Below is a small trained network, with its code and all its weights. Each question gives an input and a class and asks what happens when units are switched off, that is, made to give their printed mean instead of their output.

import numpy as np


def w(rows, s, z=0):
    codes = np.array(rows[::2]) - 128.0
    scale = np.full(codes.shape[1], s)
    scale[-1] = z or s
    return codes * scale


def norm(h):
    return h / np.sqrt((h * h).mean(-1, keepdims=True) + 1e-5)


def f(y):
    return np.maximum(y, 0)


def log_softmax(a):
    a = a - a.max(-1, keepdims=True)
    return a - np.log(np.exp(a).sum(-1, keepdims=True))


def net(x, mask):
    res = np.array(x, float).reshape(1, 7) / 4 @ E
    u = 0
    for l in range(2):
        y = f(norm(res) @ A[l][:, :-1].T + A[l][:, -1])
        res = res + np.where(mask[u : u + 6], y, B[l][:, -1]) @ B[l][:, :-1]
        u += 6
    return log_softmax(norm(res)[-1] @ U[:, :-1].T + U[:, -1])


A, B = {}, {}
E = w([
[141,177,154,160,87,97,133,166,128,161,100,58],'x0',
[153,156,219,187,108,100,117,183,137,126,121,185],'x1',
[148,146,154,207,90,169,124,137,113,101,120,141],'x2',
[186,2,131,121,172,83,158,71,146,123,134,142],'x3',
[177,223,115,74,121,154,175,179,134,171,253,199],'x4',
[196,158,179,120,114,142,88,26,100,66,85,167],'x5',
[140,65,136,179,57,215,94,128,137,216,143,109],'x6',
],0.0078)
A[0] = w([
[124,178,145,105,66,179,92,79,110,173,148,109,43],'L0N0',
[118,90,158,201,80,129,118,170,143,150,102,102,86],'L0N1',
[109,124,121,120,165,152,76,80,130,128,86,103,100],'L0N2',
[100,154,3,119,147,102,161,150,105,163,162,141,120],'L0N3',
[208,142,135,140,129,108,146,151,129,151,183,197,4],'L0N4',
[119,82,133,153,104,175,159,177,135,136,109,132,62],'L0N5',
],0.011,0.0038)
B[0] = w([
[230,142,74,127,77,163,182,101,146,98,163,238,213],'L0N0',
[255,222,94,71,165,101,76,182,65,210,127,153,226],'L0N1',
[100,90,176,124,14,67,174,134,196,85,121,102,211],'L0N2',
[113,170,151,123,176,180,77,125,175,160,162,7,255],'L0N3',
[36,123,213,95,170,158,103,94,139,92,235,202,234],'L0N4',
[118,176,71,110,107,96,149,136,162,108,90,206,181],'L0N5',
],0.009,0.0066)
A[1] = w([
[220,226,68,89,112,215,184,181,157,140,151,194,61],'L1N0',
[145,234,152,226,166,128,79,185,65,120,62,122,181],'L1N1',
[116,182,235,167,127,50,82,96,83,2,127,100,1],'L1N2',
[132,68,182,201,177,173,162,21,111,128,91,224,178],'L1N3',
[195,66,161,135,177,49,47,66,98,147,74,54,118],'L1N4',
[94,161,148,123,88,105,79,155,116,104,118,254,89],'L1N5',
],0.0067,0.0025)
B[1] = w([
[168,35,124,180,102,93,87,160,69,123,65,165,254],'L1N0',
[85,90,4,44,193,100,61,128,120,188,80,116,194],'L1N1',
[166,37,122,203,64,53,205,119,129,25,45,141,179],'L1N2',
[50,155,120,124,206,183,42,190,206,90,184,25,186],'L1N3',
[24,115,182,169,225,68,218,217,85,85,2,133,182],'L1N4',
[98,129,179,203,88,138,143,78,224,102,184,196,198],'L1N5',
],0.0077,0.0087)
U = w([
[145,157,211,171,78,145,123,114,160,79,197,240,138],'0',
[241,120,16,145,27,153,82,145,93,182,97,193,110],'1',
[110,166,105,124,195,55,103,193,93,185,37,109,145],'2',
[128,169,153,164,89,98,234,41,28,182,158,105,2],'3',
[58,153,130,68,164,179,112,131,183,175,253,62,170],'4',
[69,51,131,137,109,83,209,67,170,38,28,63,140],'5',
],0.011,0.0066)

Each question gives the input, the list of numbers given to net, and the class t.
The units are the neurons (one row each of A and B). Each row of codes is followed by its name. A weight is (code - 128) times the scale printed after its matrix; where a second scale follows, it is the last column's (A, B and U).
mask holds one flag per neuron, layer by layer. A switched-off neuron (its flag False) gives its mean, the last column of its row in B, instead of its output. The means were averaged over made-up inputs and are rounded, as every weight is.
A unit's drop is (log p(t) with every unit on - log p(t) with that unit switched off) / (log p(t) with every unit on - log p(t) with every unit switched off).
The circuit of an input: a set's keep is (log p(t) with only the set's units on - log p(t) with every unit switched off) / (log p(t) with every unit on - log p(t) with every unit switched off). Starting from all 12 units, units are removed one at a time, each time the one whose removal leaves the highest keep (on an exact tie, the one counted first), for as long as the keep stays at least 0.8.
units of the circuit, in order: the units of the circuit, biggest drop first
unit that matters most: the unit with the biggest drop
k most important neurons: the k neurons with the biggest drops, biggest first
k most important neurons of layer l: the k neurons of layer l with the biggest drops, biggest first
drop when u is switched off: that unit's drop, to one decimal
input [-6,-4,-4,8,5,8,0], class 4: unit that matters most -> L1N3
input [-1,-2,7,3,-1,0,0], class 2: units of the circuit, in order -> [L0N0; L0N1]
input [-5,-1,-4,0,6,0,8], class 0: 2 most important neurons of layer 0 -> [L0N0; L0N4]
input [-7,8,7,8,-3,-4,6], class 1: 2 most important neurons -> [L0N1; L0N5]
input [3,-2,-8,4,0,-3,-3], class 4: 4 most important neurons -> [L0N3; L1N0; L1N2; L0N1]
input [4,-3,-5,6,0,-8,-8], class 4: 2 most important neurons -> [L0N3; L1N0]
input [1,-2,-3,-3,1,7,0], class 1: 3 most important neurons -> [L0N0; L0N4; L1N0]
input [4,3,-1,2,-8,3,1], class 2: 2 most important neurons of layer 0 -> [L0N1; L0N4]
input [-1,-1,2,-6,-1,6,0], class 1: 2 most important neurons of layer 1 -> [L1N0; L1N4]
input [5,2,8,-8,2,2,-7], class 1: 3 most important neurons -> [L1N1; L0N4; L1N4]
input [2,-4,-5,-3,-6,-5,8], class 1: 3 most important neurons -> [L0N5; L0N1; L1N3]
input [7,5,4,0,4,0,4], class 1: 3 most important neurons -> [L0N1; L1N0; L1N1]
input [6,8,-4,5,-6,2,6], class 2: units of the circuit, in order -> [L0N1; L1N4]
input [3,4,2,-6,-4,4,-7], class 5: most important neuron -> [L1N2]
input [8,-7,-6,-7,7,7,-6], class 1: units of the circuit, in order -> [L0N0; L1N0]
input [5,6,2,2,-5,2,-4], class 2: 4 most important neurons -> [L0N1; L1N1; L0N4; L0N2]
input [0,-6,7,-8,7,7,0], class 1: 4 most important neurons -> [L1N0; L0N2; L1N4; L0N4]
input [5,-5,0,0,-1,-6,-7], class 4: 3 most important neurons -> [L0N3; L1N0; L0N1]
input [3,-8,4,3,-1,-6,6], class 1: 2 most important neurons of layer 0 -> [L0N5; L0N1]
input [2,-4,-8,2,-2,-5,-6], class 4: units of the circuit, in order -> [L0N3]
input [1,-4,6,-3,6,-6,5], class 1: 2 most important neurons -> [L1N0; L0N0]
input [3,3,5,-3,-4,3,-1], class 2: 3 most important neurons -> [L0N1; L1N1; L1N4]
input [-5,8,1,0,-7,-4,-4], class 2: 3 most important neurons of layer 0 -> [L0N1; L0N4; L0N2]
input [2,-5,-6,-4,2,4,3], class 1: drop when L0N0 is switched off -> 1.5
input [-3,-3,-2,3,3,4,1], class 4: drop when L1N3 is switched off -> 0.1
input [0,-6,4,3,7,3,-5], class 4: drop when L0N3 is switched off -> 0.3
